Below is a small trained network, with its code and all its weights. Each question gives an input and a class and asks what happens when units are switched off, that is, made to give their printed mean instead of their output.

import numpy as np


def w(rows, s, z=0):
    codes = np.array(rows[::2]) - 128.0
    scale = np.full(codes.shape[1], s)
    scale[-1] = z or s
    return codes * scale


def norm(h):
    return h / np.sqrt((h * h).mean(-1, keepdims=True) + 1e-5)


def f(y):
    return np.maximum(y, 0)


def log_softmax(a):
    a = a - a.max(-1, keepdims=True)
    return a - np.log(np.exp(a).sum(-1, keepdims=True))


def net(x, mask):
    res = np.array(x, float).reshape(1, 7) / 4 @ E
    u = 0
    for l in range(4):
        y = f(norm(res) @ A[l][:, :-1].T + A[l][:, -1])
        res = res + np.where(mask[u : u + 4], y, B[l][:, -1]) @ B[l][:, :-1]
        u += 4
    return log_softmax(norm(res)[-1] @ U[:, :-1].T + U[:, -1])


A, B = {}, {}
E = w([
[167,170,144,195,103,114,24,44,122,149,162,106],'x0',
[191,62,103,81,151,152,130,123,74,162,105,175],'x1',
[157,162,103,94,99,110,126,133,91,103,82,137],'x2',
[139,107,120,192,55,222,211,154,137,185,167,106],'x3',
[135,100,57,123,155,123,169,46,140,110,78,10],'x4',
[164,133,173,117,139,99,132,103,66,79,103,127],'x5',
[98,137,124,170,208,158,162,120,129,194,85,150],'x6',
],0.0013)
A[0] = w([
[75,102,181,202,71,169,185,134,192,117,199,83,29],'0.n1',
[120,160,151,212,104,171,62,109,168,212,212,146,2],'0.n2',
[222,104,164,224,162,177,65,62,53,185,158,135,52],'0.n3',
[91,154,172,134,136,129,5,147,194,184,183,159,23],'0.n4',
],0.002,0.00099)
B[0] = w([
[39,251,200,182,67,147,110,181,177,1,200,111,240],'0.n1',
[127,113,183,22,240,34,240,110,118,111,70,192,247],'0.n2',
[137,18,90,54,207,65,169,157,122,208,150,109,239],'0.n3',
[149,99,86,204,168,37,200,138,79,91,174,51,236],'0.n4',
],0.0021,0.0014)
A[1] = w([
[95,125,28,38,235,115,36,137,140,146,79,137,104],'1.n1',
[82,140,219,128,126,119,29,209,172,98,183,230,23],'1.n2',
[75,91,126,24,187,162,119,157,117,32,46,101,94],'1.n3',
[214,173,176,18,71,66,84,91,3,28,43,138,8],'1.n4',
],0.0018,0.0011)
B[1] = w([
[44,153,218,165,26,103,175,184,208,122,209,83,246],'1.n1',
[156,173,23,192,34,219,127,59,96,108,154,45,220],'1.n2',
[79,147,238,82,170,90,187,85,133,120,132,199,234],'1.n3',
[49,196,157,167,253,13,232,41,37,8,47,158,248],'1.n4',
],0.0021,0.0016)
A[2] = w([
[83,144,116,57,126,128,161,200,137,122,94,197,57],'2.n1',
[140,130,165,144,137,190,184,179,62,142,122,254,53],'2.n2',
[199,171,115,65,67,79,53,120,39,62,98,216,38],'2.n3',
[197,117,175,154,135,114,87,113,127,186,160,124,3],'2.n4',
],0.0026,0.0016)
B[2] = w([
[137,72,203,100,131,186,101,179,156,192,151,173,218],'2.n1',
[53,65,101,34,84,210,105,188,234,193,80,126,248],'2.n2',
[46,200,201,128,254,55,226,61,91,82,65,114,207],'2.n3',
[173,91,86,125,144,72,56,176,43,210,176,180,140],'2.n4',
],0.0031,0.0018)
A[3] = w([
[74,94,171,5,141,173,151,198,163,143,86,207,6],'3.n1',
[66,122,23,200,171,172,124,122,213,194,95,57,104],'3.n2',
[104,150,112,93,92,33,4,103,167,83,172,73,141],'3.n3',
[229,99,93,145,129,37,12,171,74,206,216,182,79],'3.n4',
],0.0023,0.0013)
B[3] = w([
[115,42,156,67,174,223,143,142,205,237,56,214,253],'3.n1',
[205,188,131,173,120,119,25,74,56,86,69,127,204],'3.n2',
[160,85,143,127,96,215,184,220,158,204,127,186,191],'3.n3',
[195,62,90,132,132,4,52,241,115,143,221,128,155],'3.n4',
],0.0028,0.0026)
U = w([
[19,32,231,26,203,228,227,224,228,235,43,233,238],'0',
[76,129,38,45,32,223,59,181,100,118,178,214,4],'1',
[213,31,40,41,50,155,188,36,41,69,109,76,11],'2',
[215,25,64,141,174,30,35,218,62,232,227,164,136],'3',
[37,218,225,131,229,11,214,42,47,24,46,138,252],'4',
[35,222,178,228,3,221,199,194,223,30,229,37,208],'5',
[164,208,28,197,49,220,30,39,199,79,44,34,4],'6',
[208,84,44,235,169,219,99,33,44,230,41,34,73],'7',
],0.0037,0.0028)

Each question gives the input, the list of numbers given to net, and the class t.
The units are the neurons (one row each of A and B). Each row of codes is followed by its name. A weight is (code - 128) times the scale printed after its matrix; where a second scale follows, it is the last column's (A, B and U).
mask holds one flag per neuron, layer by layer. A switched-off neuron (its flag False) gives its mean, the last column of its row in B, instead of its output. The means were averaged over made-up inputs and are rounded, as every weight is.
A unit's drop is (log p(t) with every unit on - log p(t) with that unit switched off) / (log p(t) with every unit on - log p(t) with every unit switched off).
The circuit of an input: a set's keep is (log p(t) with only the set's units on - log p(t) with every unit switched off) / (log p(t) with every unit on - log p(t) with every unit switched off). Starting from the 12 units with the biggest drops (on a tie, the unit counted first), units are removed one at a time, each time the one whose removal leaves the highest keep (on an exact tie, the one counted first), for as long as the keep stays at least 0.8.
circuit, biggest first: the units of the circuit, biggest drop first
most important unit: the unit with the biggest drop
k most important neurons: the k neurons with the biggest drops, biggest first
k most important neurons of layer l: the k neurons of layer l with the biggest drops, biggest first
drop of u: that unit's drop, to one decimal
input [6,4,-3,5,4,5,-8], class 3: most important unit => 0.n3
input [0,-7,-8,-6,-6,4,3], class 5: circuit, biggest first => [1.n2 3.n1]
input [0,-2,8,0,2,-6,8], class 7: 2 most important neurons => [3.n2 0.n2]
input [3,3,7,-2,5,-6,0], class 5: 2 most important neurons => [1.n1 3.n1]
input [0,-1,-5,0,5,-1,-4], class 6: 3 most important neurons of layer 1 => [1.n1 1.n3 1.n4]
input [6,1,3,7,3,1,-4], class 3: 2 most important neurons => [0.n3 1.n4]
input [7,-1,-8,-2,0,4,7], class 3: circuit, biggest first => [1.n4 3.n4 2.n4 0.n3]
input [-3,-5,8,-3,-5,-8,-6], class 5: 2 most important neurons => [1.n2 0.n2]
input [8,8,2,-7,1,-3,3], class 3: 3 most important neurons => [0.n3 1.n1 3.n4]
input [5,5,2,-2,-8,0,1], class 4: 2 most important neurons of layer 0 => [0.n4 0.n2]
input [8,2,6,6,2,5,-1], class 3: circuit, biggest first => [0.n3 2.n4]
input [3,0,6,8,5,-7,-3], class 6: 2 most important neurons => [3.n2 1.n1]
input [0,-5,3,1,4,0,0], class 6: circuit, biggest first => [3.n2 0.n2 2.n3]
input [-3,0,5,-4,2,-1,-3], class 4: most important unit => 1.n4
input [-5,-3,3,-3,1,-2,-8], class 4: 4 most important neurons => [1.n4 2.n2 0.n3 2.n3]
input [0,-2,-4,5,3,-5,7], class 7: 2 most important neurons => [3.n2 1.n1]
input [6,6,1,-6,-8,-7,-6], class 4: 2 most important neurons => [2.n3 1.n4]
input [2,6,7,1,3,0,4], class 2: 2 most important neurons of layer 3 => [3.n1 3.n3]
input [6,3,1,-8,-6,-8,-5], class 4: 2 most important neurons => [2.n3 1.n4]
input [2,-2,2,6,4,2,5], class 7: most important neuron => [3.n2]
input [5,-1,8,7,3,6,-2], class 4: 3 most important neurons of layer 1 => [1.n4 1.n2 1.n1]
input [5,5,1,0,-4,-4,-3], class 3: 2 most important neurons of layer 0 => [0.n3 0.n4]
input [-1,-5,-1,6,0,-5,2], class 5: drop of 0.n1 => 1.0
input [-4,-3,-3,5,-1,6,-3], class 5: drop of 3.n3 => 0.0
input [1,0,-1,7,5,1,8], class 7: drop of 1.n4 => 0.1
